Here is a tiny trained network, its code and every weight. The questions are about switching its units off for an input and a class, where a switched-off unit gives its printed mean instead of its output.

import numpy as np


def w(rows, s, z=0):
    codes = np.array(rows[::2]) - 128.0
    scale = np.full(codes.shape[1], s)
    scale[-1] = z or s
    return codes * scale


def f(y):
    return np.maximum(y, 0)


def log_softmax(a):
    a = a - a.max(-1, keepdims=True)
    return a - np.log(np.exp(a).sum(-1, keepdims=True))


def net(x, mask):
    res = np.array(x, float).reshape(1, 7) / 4 @ E
    y = f(res @ A[0][:, :-1].T + A[0][:, -1])
    res = res + np.where(mask, y, B[0][:, -1]) @ B[0][:, :-1]
    return log_softmax(res[-1] @ U[:, :-1].T + U[:, -1])


A, B = {}, {}
E = w([
[21,139,254,161],'x0',
[220,152,182,107],'x1',
[143,152,21,134],'x2',
[219,111,72,203],'x3',
[117,160,111,73],'x4',
[61,60,159,207],'x5',
[103,29,75,99],'x6',
],0.0069)
A[0] = w([
[91,127,104,136,89],'n1',
[102,160,62,79,54],'n2',
[120,133,79,132,84],'n3',
[101,125,71,153,202],'n4',
[61,135,137,45,138],'n5',
[106,184,169,123,128],'n6',
[148,149,106,154,105],'n7',
[148,31,49,97,159],'n8',
[67,147,129,87,179],'n9',
[75,109,84,130,127],'n10',
[141,145,68,68,78],'n11',
[130,74,143,125,147],'n12',
[114,246,153,127,171],'n13',
[112,94,167,149,67],'n14',
[92,129,146,85,65],'n15',
[135,122,49,72,100],'n16',
[137,78,156,107,255],'n17',
[87,122,139,60,145],'n18',
[143,165,65,97,52],'n19',
[134,93,116,110,229],'n20',
[179,165,157,123,103],'n21',
[154,122,153,106,101],'n22',
[118,176,67,122,85],'n23',
],0.014,0.0061)
B[0] = w([
[165,93,71,108,146],'n1',
[48,81,113,130,181],'n2',
[129,124,109,94,160],'n3',
[183,79,125,86,196],'n4',
[160,171,249,98,222],'n5',
[191,162,99,143,199],'n6',
[141,65,140,106,164],'n7',
[211,89,120,208,255],'n8',
[224,212,152,118,210],'n9',
[169,138,121,127,174],'n10',
[49,73,61,147,209],'n11',
[129,162,128,163,170],'n12',
[216,61,79,120,235],'n13',
[64,131,101,172,171],'n14',
[99,144,162,88,164],'n15',
[128,94,16,73,224],'n16',
[129,220,199,153,221],'n17',
[135,200,187,132,199],'n18',
[80,81,113,134,196],'n19',
[155,165,168,141,202],'n20',
[214,57,101,179,187],'n21',
[146,119,77,205,151],'n22',
[63,47,3,89,179],'n23',
],0.0058,0.0093)
U = w([
[249,134,92,150,246],'0',
[61,117,90,136,1],'1',
[99,115,80,71,3],'2',
[101,183,192,55,224],'3',
],0.015,0.0033)

Each question gives the input, the list of numbers given to net, and the class t.
The units are the neurons (one row each of A and B). Each row of codes is followed by its name. A weight is (code - 128) times the scale printed after its matrix; where a second scale follows, it is the last column's (A, B and U).
mask holds one flag per neuron, in row order. A switched-off neuron (its flag False) gives its mean, the last column of its row in B, instead of its output. The means were averaged over made-up inputs and are rounded, as every weight is.
A unit's drop is (log p(t) with every unit on - log p(t) with that unit switched off) / (log p(t) with every unit on - log p(t) with every unit switched off).
The circuit of an input: a set's keep is (log p(t) with only the set's units on - log p(t) with every unit switched off) / (log p(t) with every unit on - log p(t) with every unit switched off). Starting from the 12 units with the biggest drops (on a tie, the unit counted first), units are removed one at a time, each time the one whose removal leaves the highest keep (on an exact tie, the one counted first), for as long as the keep stays at least 0.8.
circuit, biggest first: the units of the circuit, biggest drop first
most important unit: the unit with the biggest drop
k most important neurons: the k neurons with the biggest drops, biggest first
drop when u is switched off: that unit's drop, to one decimal
input [7,0,-5,6,1,5,3], class 3: circuit, biggest first	[n8; n13]
input [-2,-7,6,-5,1,-2,-8], class 2: circuit, biggest first	[n23; n8]
input [6,2,-8,8,-6,4,6], class 1: circuit, biggest first	[n14; n8]
input [1,-8,-3,-1,-2,-3,-4], class 3: 2 most important neurons	[n8; n21]
input [5,5,1,-8,5,-3,-7], class 0: 3 most important neurons	[n13; n6; n21]
input [-4,4,8,1,-1,-5,8], class 2: most important unit	n11
input [-1,-1,-1,-4,2,6,-5], class 3: 2 most important neurons	[n8; n21]
input [8,8,-7,-2,4,-8,-2], class 0: 2 most important neurons	[n13; n21]
input [-5,-7,-2,-7,-4,7,1], class 0: 2 most important neurons	[n8; n10]
input [1,7,-4,-2,8,-1,2], class 3: 2 most important neurons	[n8; n5]
input [0,-8,-3,-3,-5,3,5], class 3: 2 most important neurons	[n13; n21]
input [6,5,4,-8,2,-2,-8], class 0: 2 most important neurons	[n13; n6]
input [-3,-8,8,5,2,3,-2], class 2: drop when n2 is switched off	0.2
input [2,-8,2,1,6,-7,-5], class 2: drop when n2 is switched off	0.2
input [5,-8,-7,8,0,1,-3], class 1: most important unit	n5
input [3,-8,1,-7,-6,1,1], class 3: drop when n3 is switched off	0.0
input [-8,-4,8,-1,-4,2,-8], class 2: drop when n23 is switched off	0.2
